grid = [[17, 88, 85, 65], [21, 27, 80, 37], [62, 99, 41, 74], [65, 72, 38, 62], [67, 1, 34, 30], [73, 90, 31, 71]]
Rows and columns are counted from 0.
(0, 0)	17
(0, 3)	65
(1, 2)	80
(1, 0)	21
(5, 0)	73
(5, 2)	31
(2, 1)	99
(2, 0)	62
(4, 3)	30
(1, 1)	27
(1, 3)	37

X = [4 7 6 4 7 6 4 1 3 8 4 8 7 7 4 4]
X[0] = 4
X[-12] = 7
X[-15] = 7
X[-4] = 7
X[-8] = 3

M =
24	26	23	27	36	38	19	34	19	51	61	31	36	63	31	41
38	44	39	55	62	60	46	60	53	32	36	61	31	33	39	34
33	20	21	23	26	30	20	28	17	65	57	20	28	65	25	48
28	43	47	42	46	45	44	45	42	26	44	57	32	46	50	45
48	45	52	37	51	37	40	53	42	47	25	39	41	45	46	61
50	49	47	41	22	33	47	26	40	44	53	34	53	45	49	36
59	59	57	69	57	59	73	57	70	22	24	63	50	11	47	31
34	37	34	48	54	53	42	51	44	32	38	52	32	41	34	36
33	44	49	32	44	35	33	43	29	41	47	39	43	52	51	55
34	37	25	56	56	63	43	49	44	37	51	52	34	35	28	21
27	19	23	15	21	22	17	19	17	58	51	15	32	65	28	47
56	59	50	57	42	52	50	49	54	46	38	55	35	22	53	27
51	38	23	58	53	63	36	53	50	53	41	48	31	31	27	18
35	9	22	13	26	19	19	26	17	60	50	9	44	76	20	65
M[0][0] -> 24
M[4][14] -> 46
M[10][15] -> 47
M[12][10] -> 41
M[13] -> [35, 9, 22, 13, 26, 19, 19, 26, 17, 60, 50, 9, 44, 76, 20, 65]
M[9][7] -> 49
M[8] -> [33, 44, 49, 32, 44, 35, 33, 43, 29, 41, 47, 39, 43, 52, 51, 55]
M[3][8] -> 42
M[5][13] -> 45
M[3][3] -> 42
M[9][6] -> 43
M[2][2] -> 21
M[8][1] -> 44
M[12][12] -> 31
M[5][1] -> 49
M[4][4] -> 51
M[:, 14] -> [31, 39, 25, 50, 46, 49, 47, 34, 51, 28, 28, 53, 27, 20]
M[6] -> [59, 59, 57, 69, 57, 59, 73, 57, 70, 22, 24, 63, 50, 11, 47, 31]
M[8][11] -> 39
M[:, 10] -> [61, 36, 57, 44, 25, 53, 24, 38, 47, 51, 51, 38, 41, 50]
M[:, 8] -> [19, 53, 17, 42, 42, 40, 70, 44, 29, 44, 17, 54, 50, 17]
M[2][8] -> 17
M[13][5] -> 19
M[:, 3] -> [27, 55, 23, 42, 37, 41, 69, 48, 32, 56, 15, 57, 58, 13]
M[4] -> [48, 45, 52, 37, 51, 37, 40, 53, 42, 47, 25, 39, 41, 45, 46, 61]
M[6][8] -> 70
M[0][14] -> 31
M[5][10] -> 53
M[6][14] -> 47
M[7][11] -> 52
M[11][0] -> 56
M[11][4] -> 42
M[6][10] -> 24

arr = [16, -43, 3, 5, -2, -46, 11, 12, -67, 4, 8, -17, 6, 17, 52, -32]
arr[0]	16
arr[10]	8
arr[-13]	5
arr[4]	-2
arr[-8]	-67
arr[-3]	17
arr[15]	-32
arr[-14]	3

A =
array([[ 477, -600,  425,  711, -176, -129, -174, -399, -368,  395,  474,
        -289, -139],
       [-675,  312, -703, -928, -266,   -3, -339,  220,  284, -660, -704,
        -305, -241],
       [ 545, -628,  416,  790, -228, -295, -209, -413, -391,  420,  556,
        -384, -134],
       [-650,  290, -686, -867, -269,  -52, -367,  218,  312, -611, -673,
        -323, -225],
       [ 611, -629,  412,  858, -261, -399, -238, -427, -418,  459,  630,
        -403, -139],
       [  82, -287, -217,  124, -377, -699, -501, -110,   45,   17,   65,
        -722, -115],
       [-691,  285, -695, -909, -248,  -14, -361,  240,  339, -635, -717,
        -318, -216],
       [ 571, -595,  431,  805, -224, -243, -205, -426, -398,  460,  567,
        -310, -137],
       [-660,  294, -708, -887, -276,  -55, -367,  218,  318, -623, -692,
        -337, -220],
       [ 482, -639,  419,  748, -205, -319, -263, -369, -294,  419,  498,
        -445, -108],
       [ 572, -640,  412,  831, -243, -397, -261, -404, -369,  453,  593,
        -429, -126],
       [-719,  283, -695, -937, -231,   23, -351,  255,  352, -653, -745,
        -306, -211],
       [-241, -335, -190, -193, -189,  -90, -217, -102,  -21, -291, -238,
        -538, -171],
       [-621,  283, -697, -844, -293, -117, -378,  204,  285, -610, -639,
        -360, -232],
       [-512,  194, -659, -689, -316, -307, -453,  187,  283, -505, -518,
        -445, -215],
       [ 599, -635,  406,  850, -258, -422, -259, -414, -391,  461,  619,
        -425, -132]])
Indices start at 0.
(0, 0)	477
(12, 9)	-291
(2, 2)	416
(1, 6)	-339
(15, 1)	-635
(0, 3)	711
(12, 12)	-171
(12, 0)	-241
(1, 11)	-305
(14, 4)	-316
(3, 8)	312
(15, 8)	-391
(8, 3)	-887
(13, 12)	-232
(9, 1)	-639
(15, 11)	-425
(9, 6)	-263
(0, 12)	-139
(10, 12)	-126
(11, 1)	283
(6, 0)	-691
(2, 11)	-384
(15, 3)	850
(3, 2)	-686
(6, 1)	285
(6, 7)	240
(11, 11)	-306
(10, 3)	831
(14, 11)	-445
(9, 9)	419
(0, 11)	-289
(4, 7)	-427
(14, 10)	-518
(12, 2)	-190
(1, 3)	-928
(10, 8)	-369
(8, 12)	-220
(4, 6)	-238
(2, 6)	-209

a =
[[ -1  57 -11   1  -2   0   6 -40  22  -2   6]
 [ -1 -84   2   2  66 -15   1 -12   3  14   1]
 [ -6 -60 -15  11 -19  24 -18 -63  16 -14   5]
 [ -2  47  -8   1  30   7   1 -34  10   2   3]
 [  1  21   3  -2  19   2  20 -61  40 -13  -7]
 [  0  42 -15   1 -13  18   7 -44  10  -4   3]]
a[0,0]	-1
a[2]	[-6, -60, -15, 11, -19, 24, -18, -63, 16, -14, 5]
a[4,0]	1
a[2,5]	24
a[3,10]	3
a[:, 6]	[6, 1, -18, 1, 20, 7]
a[:, 1]	[57, -84, -60, 47, 21, 42]
a[5,7]	-44
a[0]	[-1, 57, -11, 1, -2, 0, 6, -40, 22, -2, 6]
a[2,10]	5
a[4,3]	-2
a[1,7]	-12
a[0,2]	-11
a[0,5]	0
a[5,0]	0
a[5]	[0, 42, -15, 1, -13, 18, 7, -44, 10, -4, 3]
a[3,7]	-34
a[2,0]	-6
a[5,9]	-4
a[1,2]	2
a[5,5]	18
a[5,10]	3
a[3,1]	47
a[0,10]	6
a[2,9]	-14
a[3]	[-2, 47, -8, 1, 30, 7, 1, -34, 10, 2, 3]
a[1,6]	1

data =
[[593 265 483 239 289 334 148 649 498]
 [787 305 447 427 489 494 338 430 498]
 [204 384 338 333 264 120 338 430 160]
 [204 464 520 193 314 494 290 594 565]
 [107 544 447 333 414 548 479 375 498]
 [398 345 266 567 389 174 479 265  92]]
data[0, -9] = 593
data[-5, 8] = 498
data[:, 4] = [289, 489, 264, 314, 414, 389]
data[5, 4] = 389
data[:, -6] = [239, 427, 333, 193, 333, 567]
data[-5, 0] = 787
data[-6, -1] = 498
data[1, 5] = 494
data[5, 1] = 345
data[3, -2] = 594
data[1, 6] = 338
data[-4, -2] = 430
data[1] = [787, 305, 447, 427, 489, 494, 338, 430, 498]
data[0] = [593, 265, 483, 239, 289, 334, 148, 649, 498]
data[:, 1] = [265, 305, 384, 464, 544, 345]
data[:, 6] = [148, 338, 338, 290, 479, 479]
data[3, -5] = 314
data[-5, -7] = 447
data[-2, -2] = 375
data[-3] = [204, 464, 520, 193, 314, 494, 290, 594, 565]
data[0, -3] = 148
